Below is a small trained network, with its code and all its weights. Each question gives an input and a class and asks what happens when units are switched off, that is, made to give their printed mean instead of their output.

import numpy as np


def w(rows, s, z=0):
    codes = np.array(rows[::2]) - 128.0
    scale = np.full(codes.shape[1], s)
    scale[-1] = z or s
    return codes * scale


def norm(h):
    return h / np.sqrt((h * h).mean(-1, keepdims=True) + 1e-5)


def f(y):
    return y / 2 * (1 + np.tanh(0.7978845608 * (y + 0.044715 * y**3)))


def log_softmax(a):
    a = a - a.max(-1, keepdims=True)
    return a - np.log(np.exp(a).sum(-1, keepdims=True))


def net(x, mask):
    res = np.array(x, float).reshape(1, 2) / 4 @ E
    u = 0
    for l in range(3):
        y = f(norm(res) @ A[l][:, :-1].T + A[l][:, -1])
        res = res + np.where(mask[u : u + 7], y, B[l][:, -1]) @ B[l][:, :-1]
        u += 7
    return log_softmax(norm(res)[-1] @ U[:, :-1].T + U[:, -1])


A, B = {}, {}
E = w([
[113,128,100,189,3,131],'x0',
[64,34,161,99,121,116],'x1',
],0.004)
A[0] = w([
[163,78,113,156,111,148,219],'L0N1',
[82,253,111,174,175,83,102],'L0N2',
[114,169,105,255,165,120,60],'L0N3',
[106,184,125,206,147,107,143],'L0N4',
[165,195,157,142,99,52,7],'L0N5',
[95,179,65,181,50,158,61],'L0N6',
[29,58,126,113,126,163,136],'L0N7',
],0.0047,0.0019)
B[0] = w([
[115,58,127,112,165,75,183],'L0N1',
[59,53,135,102,130,168,190],'L0N2',
[117,48,85,91,111,209,153],'L0N3',
[120,46,113,149,151,172,168],'L0N4',
[127,121,114,49,117,179,126],'L0N5',
[179,141,189,136,182,136,252],'L0N6',
[142,136,2,113,162,167,216],'L0N7',
],0.0051,0.0024)
A[1] = w([
[24,149,203,77,184,157,128],'L1N1',
[91,64,239,185,79,197,111],'L1N2',
[90,119,80,182,49,176,110],'L1N3',
[77,181,196,217,21,108,64],'L1N4',
[145,225,147,96,89,85,48],'L1N5',
[184,195,19,182,133,2,3],'L1N6',
[189,232,95,137,114,241,26],'L1N7',
],0.0058,0.002)
B[1] = w([
[142,150,164,166,74,130,219],'L1N1',
[74,151,194,161,191,62,218],'L1N2',
[155,133,170,26,193,189,252],'L1N3',
[174,231,147,68,97,58,194],'L1N4',
[141,4,112,91,205,136,82],'L1N5',
[169,146,150,225,254,73,126],'L1N6',
[95,77,39,112,182,131,223],'L1N7',
],0.0053,0.0028)
A[2] = w([
[151,152,106,238,148,90,68],'L2N1',
[97,25,221,165,69,150,203],'L2N2',
[169,191,184,102,158,187,161],'L2N3',
[160,136,162,253,133,75,121],'L2N4',
[101,41,31,114,127,144,135],'L2N5',
[152,154,209,72,196,140,125],'L2N6',
[190,173,73,227,118,159,5],'L2N7',
],0.0064,0.0016)
B[2] = w([
[171,134,168,152,152,137,124],'L2N1',
[179,153,87,177,211,148,151],'L2N2',
[85,123,151,88,88,77,226],'L2N3',
[104,120,100,145,214,162,141],'L2N4',
[27,77,100,57,113,255,198],'L2N5',
[153,178,123,141,50,105,254],'L2N6',
[110,140,166,180,169,158,125],'L2N7',
],0.0066,0.0052)
U = w([
[127,198,143,89,35,57,173],'0',
[49,86,64,69,136,218,151],'1',
[136,147,132,252,234,129,121],'2',
[154,49,115,222,72,116,3],'3',
],0.011,0.0052)

Each question gives the input, the list of numbers given to net, and the class t.
The units are the neurons (one row each of A and B). Each row of codes is followed by its name. A weight is (code - 128) times the scale printed after its matrix; where a second scale follows, it is the last column's (A, B and U).
mask holds one flag per neuron, layer by layer. A switched-off neuron (its flag False) gives its mean, the last column of its row in B, instead of its output. The means were averaged over made-up inputs and are rounded, as every weight is.
A unit's drop is (log p(t) with every unit on - log p(t) with that unit switched off) / (log p(t) with every unit on - log p(t) with every unit switched off).
The circuit of an input: a set's keep is (log p(t) with only the set's units on - log p(t) with every unit switched off) / (log p(t) with every unit on - log p(t) with every unit switched off). Starting from the 12 units with the biggest drops (on a tie, the unit counted first), units are removed one at a time, each time the one whose removal leaves the highest keep (on an exact tie, the one counted first), for as long as the keep stays at least 0.8.
units of the circuit, in order: the units of the circuit, biggest drop first
unit that matters most: the unit with the biggest drop
k most important neurons: the k neurons with the biggest drops, biggest first
top k neurons in layer l: the k neurons of layer l with the biggest drops, biggest first
drop when u is switched off: that unit's drop, to one decimal
input [1,-4], class 1: unit that matters most : L1N4
input [-3,-3], class 2: top 3 neurons in layer 2 : [L2N5; L2N2; L2N6]
input [7,7], class 0: top 4 neurons in layer 1 : [L1N4; L1N7; L1N3; L1N2]
input [-5,5], class 0: units of the circuit, in order : [L1N1; L2N5]
input [7,-8], class 1: units of the circuit, in order : [L1N7; L2N6]
input [2,2], class 2: 2 most important neurons : [L0N2; L1N6]
input [-1,-3], class 2: top 2 neurons in layer 2 : [L2N2; L2N5]
input [1,2], class 2: 2 most important neurons : [L1N6; L0N2]
input [-6,-7], class 1: 3 most important neurons : [L1N7; L0N6; L1N2]
input [-4,3], class 0: 3 most important neurons : [L1N7; L0N2; L0N7]
input [-5,-5], class 0: 4 most important neurons : [L0N7; L0N2; L1N1; L2N5]
input [-3,1], class 2: 4 most important neurons : [L1N3; L0N5; L0N3; L0N6]
input [-1,2], class 2: 3 most important neurons : [L1N6; L0N2; L0N3]
input [3,-5], class 1: units of the circuit, in order : [L1N7]
input [6,-7], class 1: 3 most important neurons : [L1N7; L0N3; L0N5]
input [2,0], class 2: 2 most important neurons : [L0N6; L1N3]
input [3,1], class 2: top 3 neurons in layer 0 : [L0N6; L0N1; L0N2]
input [4,-8], class 1: drop when L1N7 is switched off : 0.9
input [0,-3], class 2: drop when L1N7 is switched off : 0.3
input [5,-7], class 1: drop when L1N7 is switched off : 1.8
